Each row, then the group of its hidden value:
In the rows, 100 means zero.
[99,102,96,103,104,102,97,100,105,100,92,102,103,101,101,101,100,98,94,97,89,88,103,95,97,99,101,87,94,96,106,100,137,102,99,99,115,95,89,105,111,91,100,90,97,107,102,117,96,101,92,101,99,105,102,93,98,100,91,101,103,94,110,89,102,94,103,100,106,95,101,93,104,96,106,103,101,100,109,95,100,96,99,101,101,96,97,104,94,104,98,98,99,91,91,96,95,97,100,114,110,103,99,107,95,95,95,98,105,99,104,98,100,106,104,118,98,120,95,94,98,96,92,103,106,87,102,96,91,100,102,94,101,92,95,102,103]  A
[95,96,104,113,102,105,123,97,103,99,82,104,106,104,101,95,98,86,101,102,110,82,105,111,101,107,101,90,91,85,97,107,77,109,101,102,91,100,102,102,90,99,101,94,106,96,95,99,93,92,90,105,105,107,100,103,99,112,99,97,107,96,104,114,118,105,102,112,94,107,99,100,102,106,99,90,105,101,92,108,96,101,96,99,104,102,104,92,105,106,111,100,101,107,97,98,93,97,98,100,100,111,95,92,94,138,100,96,102,105,106,93,101,108,101,114,105,101,105,99,98,105,136,99,94,94,87,103,96,106,109,97,89,102,97,101,101]  A
[94,102,98,78,102,98,133,103,101,98,94,99,97,86,103,110,111,104,99,112,137,114,108,103,100,99,100,108,95,109,104,106,125,93,102,101,81,107,88,108,90,83,99,112,103,93,104,110,92,116,86,113,100,91,89,98,101,96,94,98,98,105,98,81,112,102,103,99,97,92,94,100,94,100,102,102,108,100,94,113,103,102,98,108,102,93,90,82,105,108,102,97,100,102,94,103,113,77,104,87,90,114,116,116,107,105,100,97,84,95,101,99,99,94,101,94,99,108,92,101,108,97,119,98,110,95,100,99,90,109,97,105,92,98,108,96,99]  G
[97,99,100,96,100,97,102,99,99,100,97,100,95,103,99,101,106,107,103,98,98,109,100,105,102,106,101,101,100,100,97,101,100,96,100,101,109,101,101,103,102,107,100,92,99,98,99,93,101,96,97,99,99,98,98,98,97,101,101,108,104,101,103,97,108,101,98,99,103,102,97,102,100,100,102,100,99,105,100,104,101,100,100,102,102,99,100,111,100,99,107,100,95,103,98,104,96,108,100,99,102,97,105,91,99,89,102,103,103,100,100,95,100,99,100,87,98,101,96,103,95,101,106,103,101,94,104,100,100,106,99,97,101,104,103,101,99]  U
[115,69,96,38,100,102,65,98,74,104,111,93,81,104,99,94,91,89,110,111,97,97,95,96,103,94,97,147,89,120,94,98,112,111,99,99,133,73,100,121,83,99,96,114,98,111,103,74,93,86,95,72,100,119,121,104,98,98,113,93,100,96,100,101,100,98,90,114,104,100,109,90,103,115,87,111,92,107,104,113,100,103,105,102,109,100,110,107,95,101,108,98,104,97,89,101,89,82,109,93,96,105,99,90,101,81,99,106,91,101,87,102,95,106,91,57,87,115,97,99,107,102,69,109,103,111,90,116,113,99,109,104,87,78,120,99,104]  G
[101,105,101,84,101,97,109,102,98,101,103,100,99,105,101,97,103,105,102,98,97,101,95,101,100,105,101,104,94,101,97,102,105,99,97,101,92,108,99,102,98,91,101,105,102,101,102,101,102,97,97,103,99,96,96,101,99,103,92,92,100,100,107,98,94,100,98,93,98,102,101,99,102,99,98,100,104,101,101,102,101,98,97,108,99,99,102,101,96,99,104,99,107,101,101,97,98,99,100,104,103,101,101,100,95,103,97,101,98,105,100,99,99,96,98,104,102,100,102,99,98,99,97,105,102,108,102,95,97,105,101,98,100,111,101,100,99]  U
[99,106,100,113,101,96,90,98,102,102,98,101,104,100,101,97,99,101,99,97,99,103,99,94,101,99,97,94,95,99,94,100,99,97,94,98,168,101,106,106,106,85,101,104,100,102,97,93,101,96,99,94,99,100,99,100,99,108,101,99,101,96,100,100,106,101,102,100,101,99,103,102,99,97,101,104,100,98,101,102,100,99,100,102,95,99,101,97,100,96,100,103,99,98,100,95,96,92,105,94,98,100,89,107,99,105,99,103,91,101,94,100,101,100,102,88,97,104,98,98,99,101,85,104,101,103,104,101,99,101,98,102,98,106,101,100,103]  U
[105,99,102,122,95,80,72,85,116,92,50,95,116,137,107,167,101,175,87,40,118,55,153,134,97,76,102,167,100,133,127,86,173,71,142,85,0,91,124,139,26,76,88,173,96,174,73,97,97,141,103,106,99,95,116,79,118,72,150,94,76,85,38,9,113,88,84,132,96,89,69,108,96,111,73,104,89,127,83,137,123,89,92,117,89,102,95,29,93,61,153,126,78,75,99,106,137,88,130,128,78,114,95,147,19,200,70,106,176,107,108,102,91,83,101,179,99,91,101,119,76,76,186,105,129,93,153,113,45,129,144,117,88,123,123,90,77]  G
[98,91,99,91,97,102,108,98,99,102,102,99,100,105,101,109,111,103,98,94,93,107,100,110,96,95,100,101,106,95,98,103,104,107,99,98,92,103,89,100,98,118,103,108,103,107,99,98,92,98,103,110,99,97,100,101,101,94,81,101,104,103,95,101,100,101,102,100,98,100,98,96,99,99,102,105,97,101,101,93,100,99,98,94,102,98,96,100,102,108,102,101,104,94,105,102,95,109,101,106,96,102,98,88,100,105,101,104,99,97,94,98,99,97,99,94,106,90,91,95,100,99,105,103,106,103,100,104,100,98,101,105,102,97,100,97,102]  A
[90,100,100,73,99,103,96,100,103,98,91,100,97,100,97,98,102,97,101,98,111,89,102,92,99,105,102,111,112,97,102,100,96,110,104,99,107,96,98,101,99,92,99,100,98,95,101,103,104,101,105,115,102,103,100,98,98,99,108,107,105,100,102,97,114,95,96,107,104,101,99,102,100,107,102,97,99,103,100,96,100,100,101,100,100,97,100,95,100,99,95,103,97,101,98,102,98,101,97,104,103,98,95,90,103,93,100,98,89,105,103,102,102,102,98,108,95,90,108,97,102,103,90,102,101,101,105,102,106,100,104,97,98,93,99,100,100]  U
[84,105,95,177,108,89,58,111,90,103,102,99,105,78,104,87,99,75,118,129,93,80,95,89,98,93,87,82,98,53,79,83,67,89,101,98,132,124,110,95,91,66,109,79,106,95,102,99,115,115,120,138,86,97,91,126,99,77,137,104,101,103,99,48,69,107,119,91,71,116,91,108,108,87,97,105,79,117,120,138,104,99,103,91,106,100,106,96,88,87,114,95,118,63,95,97,64,145,102,94,88,86,123,97,110,159,95,104,117,96,75,84,93,80,94,116,100,115,82,108,107,110,95,95,97,105,111,106,122,97,100,100,100,108,95,98,100]  G
[109,108,106,88,104,97,90,101,87,102,128,99,99,109,102,94,98,119,98,96,93,89,98,88,98,111,97,119,119,105,97,105,141,96,104,98,72,120,121,106,80,75,107,100,108,107,101,126,101,109,102,101,100,112,94,115,97,107,93,92,96,103,83,56,85,103,107,97,95,91,102,108,99,97,105,100,111,91,98,94,91,97,105,88,97,95,98,93,114,92,92,104,107,123,108,103,80,99,94,94,93,105,138,120,100,88,103,99,119,88,112,72,101,98,99,128,97,118,71,109,92,90,112,106,107,108,94,92,104,107,98,92,97,110,105,102,96]  G
[108,91,100,101,101,102,108,100,97,101,99,99,109,98,99,97,104,108,97,101,85,95,102,100,100,100,97,102,103,112,97,100,85,106,103,101,79,104,97,104,96,84,101,108,100,107,97,101,104,96,98,113,99,108,103,97,101,100,101,93,97,102,110,106,91,102,100,96,105,100,100,96,102,96,98,105,96,100,104,95,101,101,103,100,100,99,102,116,103,108,96,99,99,87,102,102,93,88,99,104,106,93,97,102,84,123,95,102,103,95,96,99,99,102,99,94,105,106,102,99,99,94,103,102,105,104,98,93,96,96,99,96,100,105,103,96,99]  U
[89,100,99,71,97,103,88,95,113,99,100,99,99,104,99,97,96,112,100,103,95,97,101,89,100,98,96,94,90,105,85,99,113,110,101,100,90,93,106,101,108,124,98,113,100,107,101,109,89,102,102,87,101,96,105,83,100,104,108,100,96,95,98,97,65,100,105,106,103,97,91,102,102,93,103,96,105,107,105,115,103,102,94,120,103,101,102,103,97,99,100,100,92,102,106,95,97,121,97,113,97,106,105,94,101,104,97,98,102,97,90,99,105,107,98,98,104,107,108,99,108,107,96,107,101,96,83,91,97,109,104,104,103,119,97,99,96]  A
[96,100,99,76,103,96,100,100,104,98,103,103,105,90,99,107,101,107,91,103,107,106,99,98,98,99,95,124,80,94,91,103,120,96,102,99,95,100,97,101,104,88,98,108,94,92,100,111,96,103,98,110,101,96,97,91,98,106,104,92,89,97,87,108,105,102,95,101,114,109,96,98,102,107,102,95,98,97,102,105,100,101,97,110,102,98,102,79,94,101,104,97,95,105,98,97,95,107,105,100,95,88,121,120,117,95,104,102,113,102,98,99,102,100,106,106,96,94,95,96,99,95,86,92,96,98,100,107,105,101,98,101,109,95,104,100,102]  A
